Each row has a class, written as a number after it.
[-24 -54  35 -20   7  -2 -21 100 -40 -20 -58 -10 -62  41 -47 -19 -21  52
  29  50  12 -63  63  50 -39 -50  53 -48  61   3 -13 -77 -24  58  -1  -2] : 6
[ -83  165  -11  -55   56  -46   50  -91  -44 -132   37   48  124  -42
  -53    9   42   93  -61  -35  119 -294  -63   65  -78  -45   33 -108
    1   16  178  236  144   81   29  -82] : 4
[-15  46  15 -24  39 -15 -19  24  54 -79  13 -44  -5  20 -10  49  50   3
   1 -41  68 -18 -93  -1  -3 -68  14 -13 117  10   0  16  65  55 -31  -7] : 3
[  15   65  -52  101  133 -189  140 -193  -43 -147 -361   39  162  -47
  -90  -17  298  232  -74   58   45   76  -24   99   54 -115  209   26
 -121   12  174  267  217  192   53  114] : 1
[ 31 181  47   4  45  38 -31  62 -11 -43  42   7  70 -18 -30  -9 105 -21
 -60 -12  76  23 -93  12  28 -67  -1   6  75 -34  78  20   0   2 -21  26] : 11
[  27   17  -15    3   27   26   22    1  -41  -81   -5   16   10   77
  -77   27  -20  151   48  109    4   53  -23    2   14  -49    9 -137
   26  -29   41  -39   20    8  -42  -63] : 2
[ 28 -80   5  21 -24  13 -14 116  38 -18  60  -1 -79  17 -19 -10   8  -6
  48  70 -56  46  75 -55  -5  26  -1  46  -6 -47 -57 -89 -60 -23  -8  14] : 6
[ 10 101 136 -14  24  60 -53  72 -28 -21  -2  58  27 -76  32 -50 123  41
 -89 -39  10  58 -36  26 -49 -23  -7  78  60  -1  61 -36  21 -24 -19  56] : 4
[ -34 -118  -21   20  -51   50  -40  115   -4   10   72   -2  -52  -60
   14    6  -40  -53   16  -18  -19   -3   78  -43  -49   26  -36   69
    6  -18  -75  -51  -69   -3   18   42] : 4
[ 22  62 121 -33   3  -1 -11  17   6 -11 -74   9  40  47  -6  -1  67  41
 -59 -25 -19  49   2  -4  14  -6  16  39 -19  11  41 -16  11 -36 -30  21] : 7
[ 135 -322  222  182 -276 -101  -75  148   82   10 -133  141  -46   26
 -257 -156  225  401 -130  170 -118  104 -222  205  142  -78   65  193
  -67 -190  161  -19 -127 -104   23  203] : 8
[ -20   70  117   82   41  -24  -30  -23 -116   29    4  -11  -21   60
 -106  -17  112  214  -90   42   16   26  -89  118  105   39   32  -33
  -21  -41   51   49   68   62   74   39] : 3
[  7  38  86  -7 -11  30   5 -14 -15   4 -35  29  29  39  29   0  89  15
 -59 -22  -2   7  13  -9 -17 -25  11  93  -5   2  54  22   3 -42   6  64] : 10
[  87 -180  -62  -70   77   79  103   41  -61 -238  -32  -98 -144   71
 -204   39   12  281  -12  120  -50   46    7   89  -29  -52   82 -338
   92  104 -191   41  142  194   -5 -121] : 9
[  14   36   89 -119  170  109  -33   13   97   55  -60   47 -107  138
  -80   94   12  199  -50  152 -108  -61 -115   84   80   44   62  -64
   48  -44 -119  -93  -85   80    6 -141] : 9
[ -5   4  -2 -27  12 -44  -1  22 -52 -23 -88  -3  27  -6 -79 -41  95 161
  -8   3 -13 -29 -44 110 -17 -62  48 -12 -16 -40  83 -54  35  66  17  33] : 2
[-15  -5  45 -11   7   0 -20  44 -44  -8 -55  -6 -38  23 -60 -17  79  72
 -45  -6 -16 -59  17  58 -34 -23  49  19  11 -27  29 -61   4  10  19  28] : 6
[  91  152  -59   49    6   10   15   21  -13   -1  -14  125  113  -86
   17  -47   38  -62  -59 -114   30  119 -143   13  106  -57   32  102
  -61 -102  140   46 -182  -99  -45   22] : 2
[ -34  -91  -21  105 -155 -205   45  -13   45 -144 -137 -151   24  265
 -221  177   88  130  -47 -131   21 -119 -339   64  300  -66   57   65
  -23  -43  -71   77   38  246  -70   49] : 9
[  -9 -397 -358  -28  -67   43  -69  -29  -89   78  191  -25 -284  -46
  -75   -5    8  126  125  -46  -81 -142 -187   84 -198  -40  -29  -27
   67  -37   22  -53 -258   -5   82  114] : 11
[   6 -153   -4   54   35   18   43 -131  -36   46 -101  -10   -7   34
  -11   42  -17  113    2   49  -33  -23   43   33  -20    4  -23  -74
   10   54   -3   86   87   17    8  -21] : 11
[-32  51 -40   4   5 -19 -36 -17   8 -43 -29  13  -2  35   2  29  59  23
  -2 -11  55  -3 -45 -28 -12 -35  57  30  43 -46  37 -99 -15 -65 -24  23] : 6
[ -10 -100   21  -13   39    3   14  145  -35  -24  -10  -94  -81  -36
   21  -47  -47  -72  -11  -85   17   51   19   52   59  -15   44   19
   77   33  -80 -148  -90  142  -35  -23] : 0
[  52   17  114  -27   59   77  -92  182   40  -21   45   14 -111  -85
 -122   37   96   14  -32  -11   23  -16  -18   55   26   31  -27    6
   23   57  -97   31  -10  104   17   -8] : 4
[   5  -89  -42   15  -40   41   11   86    8  -29   20  -13   11  -47
    3   19  -32  -25  -11   37  -41   60   24  -36   35   20  -22  -11
   -5    0 -106  -14  -62   18    4  -10] : 4
[  19 -381  -29   41 -139  -96 -136   58  149  156  187 -151 -293 -121
 -192   28 -117 -106   18   60  -57 -262 -325  101  299  156  -50  261
   38   74 -150  146 -233  216   80   39] : 4
[ -4 -50 133  15 -10  63 -18 117   2  13 122  52 -84  45  18  56 -44 -69
  28  53  -2  34 101 -25 -18  64 -48  29   0  21 -92 -97 -68 -78 -66 -53] : 11
[   4   60  -50  -31   46   62   18  -26    7  -52  -36   80  -60  -25
  -22  -18 -146   27   24  173  -26  111   -8   35   71   27   -8 -121
  -27  -36   11  -49   65  -11 -108 -144] : 9
[  17  125    2  -30   84  -30  -17   -2   72  -74   19    7  -39   38
  -33   30  139   15  -32   16   61  -13 -101   31  -76  -35    1  -13
   72  -29   39   -7   58  -12   25    7] : 11
[-177   95  -85 -204  319   72   67  169  130  -73 -407    0 -370  -47
   82 -216  -81 -168  -60  320 -191  -15  298  191 -278 -208   31  -94
   39 -337  226 -259  225  268  -35  -73] : 0
[  13  -97  -71  -86   20   75   27  -52  -17   22  100  -30  -19  -46
   50  -18  -16  -43  -83  124  -37   42  -12   68   -1   12  -49   22
   45   99  -20   40 -109  -73   -5    6] : 7
[ -76  -86   16   60  -95    5  -10  124   15  -32  141    1  -13   24
 -111    2   40  217  -13  -29  -34  -80   63  155  -46   30  106  153
  -97  -40  118  -87  -55  127  -26   54] : 0
[ -10 -170   91  -25 -119   12  -53   52   63  -21 -166   -5 -118   50
 -147   83  -28  176   41   77  -97  -25    3  101  -22   26  -35  -27
   19   89  -77  -39  195  108   13  -29] : 10
[ -42 -253 -269  -46   67 -151   77  -10  123  -70  -40   30 -211 -119
  -79 -172  -78   67   70  259   82 -121 -109  289    9 -190 -129   10
  -20 -264  211    4  -76  104  -74   31] : 0
[ -56  899  355    4  402  361  132  182  -15    9  154  -66  291  221
   50  238 -109 -345   21  174  -91  -14  394 -373  183  135  -26 -253
   31   60 -184  112  147  373   16 -368] : 3
[  61 -210   63   82 -135  -30 -119  206   71   46  -73   20 -206   20
 -213  -17  248   23  -57   54  -34  -63 -105  156  -56   17   66  104
   39   26  -29  -29  -64 -107   20  103] : 6
[ 11 -77  83 -12 -42 -18 -24 -12   8  13 -31   5 -21 -26   9   4 -14 -17
 -21  11  15   8 -29  33  52 -29   3  52  51  92 -28  76  -3   0 -26  28] : 3
[ -49  278  108  -36   -3   80 -147  172   24    4  -15  211 -123  -42
   -3  -53  145 -164  -44   54  106 -106 -134   80  -57  -98   -2  174
   69  -65  175   50  -19  -71  -73   81] : 10
[  91 -138  -41   55   15  -17  -52 -161  -76   96 -184  -31   10  -47
   -9  -28   28   93  -75  -38    0  148 -198   20   94   -9    2   33
   67   65  -74   94   66  -38   22   55] : 9
[  48 -116   79   54   89  111  -44   70   46  -12   47  -55 -143   25
  -63  -16   79   61  -83   21   -8   15  -40    6   32   33  -47  114
  109  -78   -1  -63   21   20   38   10] : 10
[ 39 -81  70  51 -53 -18  -7  -5  50  37 -52  51 -24  54 -49  36  32  37
 -21  66 -10 -15 -27  23 -18  -8   3  60 -46  41   0  86 -29 -31 -45  29] : 7
[  28   67  -50  -61   20   55   -2  -86  -10  -45   72  -28  208 -148
  231  -50  -76   96  -58 -118   49  390  138 -217  -48   -2   64  202
    2 -138 -151 -314  -77 -229   78  107] : 5
[ -76 -233  620 -149 -223 -223   13 -142  142   56    7   -8 -429   48
 -356  249  173  370  105  289 -203 -269  -57  237  118  250  -98  127
  -49  333 -556  195  413  143   62   56] : 9
[-27 -67  59   6  17   8  16   2   5 -39  46  16 -27  28  21 -12  64  -1
 -60 102   9  -1  -5  41  45 -25  34  99  27  17  20  38 -41 -14 -14  34] : 8
[  52  -76   88    2 -121  -76  -13  138   67   30   43  -31  -18  107
    9   38 -114 -186  111  -16   49   -7   86  -35  -49  -24  -38   58
  -18   98  -37   52 -113  -35  -82   20] : 5
[ -60 -101   -3   -4   18  -50   36  103   -9  -52    1   -9  -32  108
  -17  -22  104   59   68   99   31  -75   95   37 -158  -42   66  -40
   46   -9   58 -149  -71   10   23    6] : 5
[  56 -107  -24   48   -2  -14  -13   86  -53   54 -159   22  -30    5
  -77  -68  -14  118   47   63    9   39  -17  111   12  -31    4 -134
  -32  -26   28  -23   -4   70   18  -11] : 10
[  10 -107  -22    9   40   71  -33   82  -13   -6   35    6  -22 -108
   23  -46    5   44   41   22  -18  103   92  -80  -61  -17  -42   41
   23  -87  -14 -144  -71   -2   16   43] : 4
[-12  50 -57 -57  74  16 -31  30  17 -60  -4  -8   4   0 -18  46  54  24
  53 -10  58 -13 -39 -13 -68 -36  13 -31  47   5  30 -34 -27  21 -38 -19] : 4
[ -26 -127  -41    6   13  -44   -4   18   -6  -22  -65   40  -49  -12
  -39  -41   79  123    2   71   18  -29  -24   95  -23  -39   76    4
   -2  -66   73  -83  -57  -12   -1   29] : 11
[   1   -9  -22  -34  -10  -17   -2   52  -27   -6   12    9  -33   25
  -31  -42   40   70   42   21    5  -77   26   48 -125  -76   33  -74
   15  -21   42  -48  -50   46   31   57] : 11
[ -16  282  197   84 -139 -152   97   23   64   54  163  283  340   68
  188 -249   84 -129 -204  375    5  -98  111   31   15   19 -108  310
 -305 -172  299  279  -64 -270   -4  103] : 7
[-17  41 -36   1  62  14 -21   2  24 -46  29  14   4 -36   9  17  44  22
  19  91  44  28 -37 -28 -28 -16  -3 -14  34 -16  56   9  78  17 -10 -33] : 5
[ -49 -460 -395   19  149   22  110 -495  120 -152 -220  219 -215  175
  134  329 -126  522   27   61 -104  328   80  -22 -310    5   98   -9
 -145 -119 -125  -21   96 -249    5  -30] : 1
[  69  118  -72   76   -2 -146  -12  -85  -73  -51 -173   22  115   43
  -56   19  171  286  -43 -214  115  219 -173  102   56  -80   40 -165
 -119  -51   93   50  112    0    1   99] : 0
[ -7 -58   4   4  42  64  -7 126  10 -40  88   6 -41  -3  34 -17 -52 -30
  29  80 -31  52 115 -76 -17 -12 -40  32  25 -79 -18 -86 -39  30 -14   7] : 1
[  70  -99   63   72   74   46   12  164 -101 -113 -156    3   49 -141
  -12 -159  152  100 -154  -81   16  172  -14   91   82  -23   53   35
   59   -3   47   24  110   41  -22   14] : 7
[  41 -172   13  -46  -66  -63   -6   68   18    5 -108   20  -47  -12
 -140  -35   97  121   24   94  -88  -14 -105   87  -42  -79    7  -16
  -18  -93   68 -212 -106  -24  -16  -10] : 2
[ 27 -12 -34  15  -1  78  -8 137  24  -4  20  18  22 -39   7  -2 -48 -81
  36  33 -22  75  95 -92 -29 -19 -50 -83  20 -21 -60  -9 -14 -12  -4 -58] : 0
[ 26 143 162   3 -24  39  27  63  23 -15  14  59  59  97 -44  79 148  18
 -92   4 -73  16 -38  59  58  16  23  94 -49  47   9 -13 -46  -3 -47  -8] : 2
[  69   22   28  -64  -23  -63  -15    5  -46  -21 -103   44   52   25
   23  -10   81   69    8   45   -7  115  -34   33  -48  -67   23  -37
  -26   74   -6   23   13  -66  -52   37] : 6
[  -9   69   28  -16   37  -35  -51   48    1   35  -99   16   15   12
   -8  -87  157   77  -56  -11   65   52    2   65  -76  -59   66   52
    8 -102   76 -159  -51 -101   26   89] : 0
[  0 -26  20  25   7 -38   7  46  -4  -1 -86  23 -10  79 -82 -24  97 117
 -15  79 -12 -27  -7  51 -25 -10  53 -55 -54 -50  59 -45 -33   1  10   7] : 7
[ -5 -40  32  42 -31  68 -54 102 -22   1 101  31  -1 -90 -30 -52   3   1
 -55  63  39   3  27 -20 -10 -26 -75  47  54 -36  -7 -17 -23  -7  52  58] : 7
[  -5 -103  -24   -4   -4   -4   13   29   -5  -47   -4   -5  -48   13
  -75    0  -28  111   26   82  -12  -56   38   25  -37  -16   48  -76
   -8    8   19   13    0   91   52  -32] : 5
[  19   56  -70   44   18   64 -186   92 -143   99 -131  163  -67 -106
 -156 -101  243  263  -15   74  -41    2 -128  160  -57  -24   43 -146
 -129  -65  276   90   42   25   24   89] : 4
[ -60  -36    5  -14   25  -16  -30   69  -71  -28  -57   22  -99   15
  -79  -51  126   43  -26  -31   20 -109   32  116 -110  -94   48    6
  -28  -54  138  -47    2   75   30   73] : 8
[-144  -52  272  136  223 -101  123  -44   13 -103 -199 -214   71   64
   65  277   54   78  -52 -463  145   35  219   88  242   64   98  131
   47  198 -151  114  359  414  -78   35] : 1
[ -18  -67   77  -37   42   12   -2   80    3  -49   51  -42  -20    9
   -1   35   31  -10    5   -3   18   47  109  -24  -81  -42  -40   71
   46  -30  -42 -169   10  -19  -17   11] : 2
[ 22   6 -91   8  60  41  15 -27  21 -72 -61  47  19 -53 -34 -27  95  29
 -31  83  33  -9 -72  49 -29 -97   3 -62  42  -7  80  61  59  24 -10 -19] : 8
[  -2   10   15   -6   -1   75  -31   95  -12  -17   54   23  -37  -79
    6  -16   -4  -54   -7  -20  -13   60   62  -23    9   12  -26   47
   39  -19  -38 -117  -47    1   25   18] : 11
[  79  -81   18 -109 -117  -34  -30  164  -70 -116  -36  -89   39 -117
  -46 -115  -10   81   46   41  -95  270  -18  -33   18  -84  -58   39
   55  -60  -67 -327  -13   19  -27   52] : 6
[ 29  30  92 -22   4  15 -22  29  12 -11 -58  28  -8  47 -19  36  64   9
 -40  40   1  23 -18  36   5 -11  27  44  -5  79  17  48   7   5 -30  -6] : 5
[ 102 -138  136   66 -109    7  -36    5   59   46   38  -10  -49   50
  -93  112  -57  -35   12 -157  -42 -109  -66 -138  142   26  -41  227
  -29   50 -162  128 -132   71    6   69] : 1
[ 20  32  61 -33   5   9 -24  27  33   6 -64  -1 -23  20 -20  19  31 -23
 -36  -2  16  23 -36  40  14   4   1  64  33  23  -4  40  27 -26  18  13] : 10
[  1  48 -21 -26  61  19 -25   5 -10 -38 -52   1 -29   2 -17  29  59  21
   8 -30  82  21 -52  14 -30 -57  -3 -57  57 -17  50  -2  58   1  -6   4] : 10
[  -8   27  -29  -37   81  -71   -9   10  -36  -28 -100    3   16   -5
  -38  -75   89  148  -11   21   38  -39  -25   92  -69  -39  100  -51
  -34  -51  120  -29  -29   63   36   25] : 4
[  44 -148  184   71  233   65    4   -4    0   -6  -74 -157 -296  482
  -44  224   88  121   34 -330  121 -204 -195   69  -22  -61   85  138
  174   76  -72  -42 -153  183 -277   -9] : 7
[  95  320  624 -124  -76   -2 -159  183 -130  240  -95   43 -452 -110
 -289   36   16 -113  168  -85   63 -236  104  146  143   45  -21  -97
 -105  340 -380  339  144  306   14  166] : 10
[ -50  -90 -130   58   -9  -66   72   -4   50  -62 -156   24   32  146
  -46   66  110   18  -11  -41  -23 -159   31   74 -228  -88  127   74
   -1   40   78  -50  -35  112   55   13] : 2
[-64 123  13  12  33  17 -46   9 -57 -16  33  -5   0  51  42 -20  85  18
 -56 -42  64  48  14  -5 -55 -44  19  41  39 -77  31 -80  31 -53  62 103] : 8
